Below are the code and all the weights of a small trained network. Each question names an input and a class and asks about switching units off, where a switched-off unit gives its printed mean instead of its output.

import numpy as np


def w(rows, s, z=0):
    codes = np.array(rows[::2]) - 128.0
    scale = np.full(codes.shape[1], s)
    scale[-1] = z or s
    return codes * scale


def f(y):
    return np.maximum(y, 0)


def log_softmax(a):
    a = a - a.max(-1, keepdims=True)
    return a - np.log(np.exp(a).sum(-1, keepdims=True))


def net(x, mask):
    res = np.array(x, float).reshape(1, 5) / 4 @ E
    y = f(res @ A[0][:, :-1].T + A[0][:, -1])
    res = res + np.where(mask, y, B[0][:, -1]) @ B[0][:, :-1]
    return log_softmax(res[-1] @ U[:, :-1].T + U[:, -1])


A, B = {}, {}
E = w([
[83,129,255,125,61],'x0',
[64,87,190,78,209],'x1',
[52,173,112,29,69],'x2',
[70,176,122,252,162],'x3',
[71,160,119,56,80],'x4',
],0.0088)
A[0] = w([
[127,123,132,183,49,180],'n1',
[116,155,137,138,178,146],'n2',
[164,83,25,163,200,138],'n3',
[118,61,84,69,100,150],'n4',
[97,117,176,132,149,88],'n5',
[217,207,137,169,147,140],'n6',
[179,147,188,138,35,198],'n7',
[34,172,163,193,147,190],'n8',
[99,70,255,120,79,93],'n9',
[82,240,112,182,75,250],'n10',
[38,52,130,150,117,6],'n11',
[155,77,157,119,182,200],'n12',
[172,178,60,120,45,229],'n13',
[248,87,85,71,53,125],'n14',
[177,206,77,165,111,158],'n15',
[177,96,171,102,80,186],'n16',
[205,141,2,83,122,225],'n17',
[97,174,175,144,159,31],'n18',
[184,88,212,126,152,40],'n19',
[92,119,246,100,102,147],'n20',
[22,109,166,155,164,99],'n21',
[115,93,110,33,210,254],'n22',
[170,210,158,77,59,114],'n23',
],0.0092,0.0033)
B[0] = w([
[82,53,132,237,110,188],'n1',
[124,101,204,103,158,166],'n2',
[85,83,144,105,169,249],'n3',
[178,131,134,64,142,202],'n4',
[159,214,123,85,118,168],'n5',
[95,169,77,164,157,196],'n6',
[152,80,77,225,66,219],'n7',
[109,185,109,169,200,227],'n8',
[140,167,148,137,100,249],'n9',
[89,112,88,201,178,235],'n10',
[155,194,86,125,143,156],'n11',
[127,49,187,63,102,207],'n12',
[133,150,43,185,171,228],'n13',
[219,164,116,176,154,230],'n14',
[76,145,64,201,202,198],'n15',
[161,117,154,161,53,203],'n16',
[176,161,73,100,223,252],'n17',
[176,187,122,117,180,158],'n18',
[145,131,167,111,111,188],'n19',
[191,220,172,176,89,252],'n20',
[176,191,143,114,229,206],'n21',
[120,57,175,3,142,254],'n22',
[150,136,129,167,103,207],'n23',
],0.0065,0.0083)
U = w([
[214,183,142,146,174,122],'0',
[75,106,95,171,156,22],'1',
[196,105,123,174,63,181],'2',
[26,110,169,211,111,125],'3',
[161,93,160,82,145,78],'4',
[85,124,153,139,177,253],'5',
[133,130,245,120,94,33],'6',
],0.012,0.0033)

Each question gives the input, the list of numbers given to net, and the class t.
The units are the neurons (one row each of A and B). Each row of codes is followed by its name. A weight is (code - 128) times the scale printed after its matrix; where a second scale follows, it is the last column's (A, B and U).
mask holds one flag per neuron, in row order. A switched-off neuron (its flag False) gives its mean, the last column of its row in B, instead of its output. The means were averaged over made-up inputs and are rounded, as every weight is.
A unit's drop is (log p(t) with every unit on - log p(t) with that unit switched off) / (log p(t) with every unit on - log p(t) with every unit switched off).
The circuit of an input: a set's keep is (log p(t) with only the set's units on - log p(t) with every unit switched off) / (log p(t) with every unit on - log p(t) with every unit switched off). Starting from the 12 units with the biggest drops (on a tie, the unit counted first), units are removed one at a time, each time the one whose removal leaves the highest keep (on an exact tie, the one counted first), for as long as the keep stays at least 0.8.
units of the circuit, in order: the units of the circuit, biggest drop first
most important unit: the unit with the biggest drop
top k neurons: the k neurons with the biggest drops, biggest first
drop of u: that unit's drop, to one decimal
input [6,0,4,-5,4], class 2: units of the circuit, in order	n7, n23, n16
input [-1,-1,1,5,0], class 1: units of the circuit, in order	n20, n10
input [2,-6,7,-4,5], class 2: units of the circuit, in order	n7, n23
input [-2,8,-8,3,-7], class 5: units of the circuit, in order	n3, n20
input [-4,8,2,0,0], class 4: top neuron	n22
input [2,-2,6,8,-8], class 3: units of the circuit, in order	n17, n1
input [7,7,-2,1,1], class 0: top 2 neurons	n21, n8
input [8,-2,0,4,-6], class 3: top 3 neurons	n1, n17, n14
input [1,7,-1,4,7], class 0: top 2 neurons	n21, n20
input [1,8,-6,8,8], class 0: drop of n21	0.2
input [2,5,7,0,3], class 6: drop of n12	-0.1
input [-3,5,-5,-2,1], class 4: drop of n6	0.0
input [5,-3,-2,8,-1], class 3: top 2 neurons	n1, n17
input [7,-8,-2,1,-4], class 3: most important unit	n1
input [3,-4,4,6,-4], class 3: top 2 neurons	n17, n1
